Here is a tiny trained network, its code and every weight. The questions are about switching its units off for an input and a target symbol, where a switched-off unit gives its printed mean instead of its output.

import numpy as np


def w(rows, s, z=0):
    codes = np.array(rows[::2]) - 128.0
    scale = np.full(codes.shape[1], s)
    scale[-1] = z or s
    return codes * scale


def norm(h):
    return h / np.sqrt((h * h).mean(-1, keepdims=True) + 1e-5)


def f(y):
    return y / 2 * (1 + np.tanh(0.7978845608 * (y + 0.044715 * y**3)))


def softmax(a):
    e = np.exp(a - a.max(-1, keepdims=True))
    return e / e.sum(-1, keepdims=True)


def log_softmax(a):
    a = a - a.max(-1, keepdims=True)
    return a - np.log(np.exp(a).sum(-1, keepdims=True))


def net(x, mask):
    ids = ['ΓΛΞΦΨαβδεζηθμπστ'.index(c) for c in x.split()]
    T = len(ids)
    res = E[ids] + P[:T]
    r = norm(res)
    for j in range(3):
        rows = slice(2 * j, 2 * j + 2)
        q, k, v = (r @ M[0][rows].T for M in (Q, K, V))
        z = softmax(np.where(np.tri(T) > 0, q @ k.T / 2**0.5, -1e9)) @ v
        o = O[0][rows]
        res = res + np.where(mask[j], z, o[:, -1]) @ o[:, :-1]
    y = f(norm(res) @ A[0][:, :-1].T + A[0][:, -1])
    res = res + np.where(mask[3:7], y, B[0][:, -1]) @ B[0][:, :-1]
    return log_softmax(norm(res)[-1] @ U[:, :-1].T + U[:, -1])


Q, K, V, O, A, B = {}, {}, {}, {}, {}, {}
E = w([
[136,106,68,117,160],'Γ',
[244,47,142,149,138],'Λ',
[95,156,108,124,225],'Ξ',
[94,136,113,105,138],'Φ',
[104,106,65,70,155],'Ψ',
[129,205,72,169,180],'α',
[186,66,38,169,157],'β',
[187,94,176,94,166],'δ',
[85,121,83,67,163],'ε',
[115,107,29,145,166],'ζ',
[150,59,92,152,136],'η',
[149,145,181,76,170],'θ',
[253,56,2,233,184],'μ',
[190,201,105,113,148],'π',
[94,38,139,190,141],'σ',
[82,49,57,58,210],'τ',
],0.014)
P = w([
[59,194,197,125,72],'0',
[185,32,6,196,93],'1',
[143,36,2,48,175],'2',
[183,87,88,199,186],'3',
[138,147,59,174,231],'4',
[161,88,57,184,174],'5',
[166,103,86,161,208],'6',
[146,36,15,83,123],'7',
[124,100,41,99,174],'8',
[151,107,79,112,196],'9',
[144,87,85,112,167],'10',
[127,87,71,91,152],'11',
[151,103,100,95,188],'12',
[143,76,95,86,150],'13',
],0.0084)
Q[0] = w([
[70,175,167,160,5],'h1',
[107,128,157,129,68],'h1',
[122,110,113,156,141],'h2',
[146,23,134,92,164],'h2',
[202,96,129,104,144],'h3',
[97,173,174,188,76],'h3',
],0.011)
K[0] = w([
[134,78,55,170,242],'h1',
[207,115,11,129,135],'h1',
[120,102,79,95,72],'h2',
[16,151,219,134,51],'h2',
[122,44,172,118,132],'h3',
[181,37,114,147,255],'h3',
],0.0062)
V[0] = w([
[10,71,46,216,81],'h1',
[100,126,234,139,63],'h1',
[29,127,174,78,136],'h2',
[147,199,73,120,94],'h2',
[114,227,126,141,121],'h3',
[115,227,144,5,107],'h3',
],0.012)
O[0] = w([
[136,147,179,125,204,148],'h1',
[93,188,114,147,102,12],'h1',
[111,144,3,168,188,4],'h2',
[187,121,169,145,99,174],'h2',
[178,127,158,187,113,167],'h3',
[168,154,116,166,116,30],'h3',
],0.013,0.0029)
A[0] = w([
[157,139,63,94,9,170],'n1',
[181,132,199,74,103,171],'n2',
[200,130,125,144,159,252],'n3',
[222,131,139,128,222,186],'n4',
],0.012,0.0026)
B[0] = w([
[106,2,150,197,148,212],'n1',
[145,221,109,107,85,201],'n2',
[140,163,190,118,61,211],'n3',
[128,84,25,76,101,254],'n4',
],0.0087,0.0082)
U = w([
[238,138,108,106,175,81],'Γ',
[72,118,168,140,207,255],'Λ',
[155,191,61,110,120,51],'Ξ',
[76,204,125,116,206,171],'Φ',
[115,140,95,89,139,106],'Ψ',
[208,106,183,111,198,145],'α',
[34,160,49,82,9,126],'β',
[169,110,248,254,129,171],'δ',
[123,150,74,99,125,184],'ε',
[165,173,85,115,145,92],'ζ',
[11,117,130,87,44,60],'η',
[83,160,103,190,95,120],'θ',
[147,220,99,158,145,95],'μ',
[230,148,143,97,65,200],'π',
[138,112,150,91,136,73],'σ',
[141,65,220,12,136,92],'τ',
],0.0065,0.0057)

Each question gives the input, a string of symbols that net reads in full, and the target symbol t.
The units are the heads (2 rows each of Q, K, V and O) and the neurons (one row each of A and B). Each row of codes is followed by its name. A weight is (code - 128) times the scale printed after its matrix; where a second scale follows, it is the last column's (O, A, B and U).
mask holds one flag per unit, heads first, then neurons. A switched-off unit (its flag False) gives its mean, the last column of its rows in O or B, instead of its output. The means were averaged over made-up inputs and are rounded, as every weight is.
A unit's drop is (log p(t) with every unit on - log p(t) with that unit switched off) / (log p(t) with every unit on - log p(t) with every unit switched off).
The circuit of an input: a set's keep is (log p(t) with only the set's units on - log p(t) with every unit switched off) / (log p(t) with every unit on - log p(t) with every unit switched off). Starting from all 7 units, units are removed one at a time, each time the one whose removal leaves the highest keep (on an exact tie, the one counted first), for as long as the keep stays at least 0.8.
units of the circuit, in order: the units of the circuit, biggest drop first
most important unit: the unit with the biggest drop
top k neurons: the k neurons with the biggest drops, biggest first
which heads matter: for each layer, one digit per head in row order, 1 if its drop is at least 0.15 and else 0, layers parted by /
drop of u: that unit's drop, to one decimal
input π Γ θ τ σ β α σ ζ Ξ, target δ: units of the circuit, in order : h1, h3, n4, n1
input β β β Λ β, target τ: which heads matter : 011
input β β π Λ β π α Ξ, target τ: which heads matter : 111
input π τ Γ δ β Λ α Φ Λ Ξ τ Λ θ Φ, target δ: which heads matter : 101
input β β Γ Γ, target τ: which heads matter : 011
input α μ σ δ μ Γ Φ, target π: most important unit : h3
input π β η τ π, target δ: which heads matter : 100
input β ε β η β π β β Λ η, target τ: units of the circuit, in order : h2, h3
input α α Φ β β σ β α, target π: which heads matter : 011
input τ β π π α, target π: which heads matter : 010
input α β β σ α α θ α Γ β ζ, target π: top 2 neurons : n3, n1
input β π β δ Γ, target τ: which heads matter : 011
input β δ β π ε Γ η, target τ: drop of h3 : 0.4
input π Γ μ β Γ, target δ: most important unit : h1
input α β Ψ Ξ, target π: drop of n3 : 0.3
input β η π Ψ β Ψ, target τ: drop of h3 : 0.2
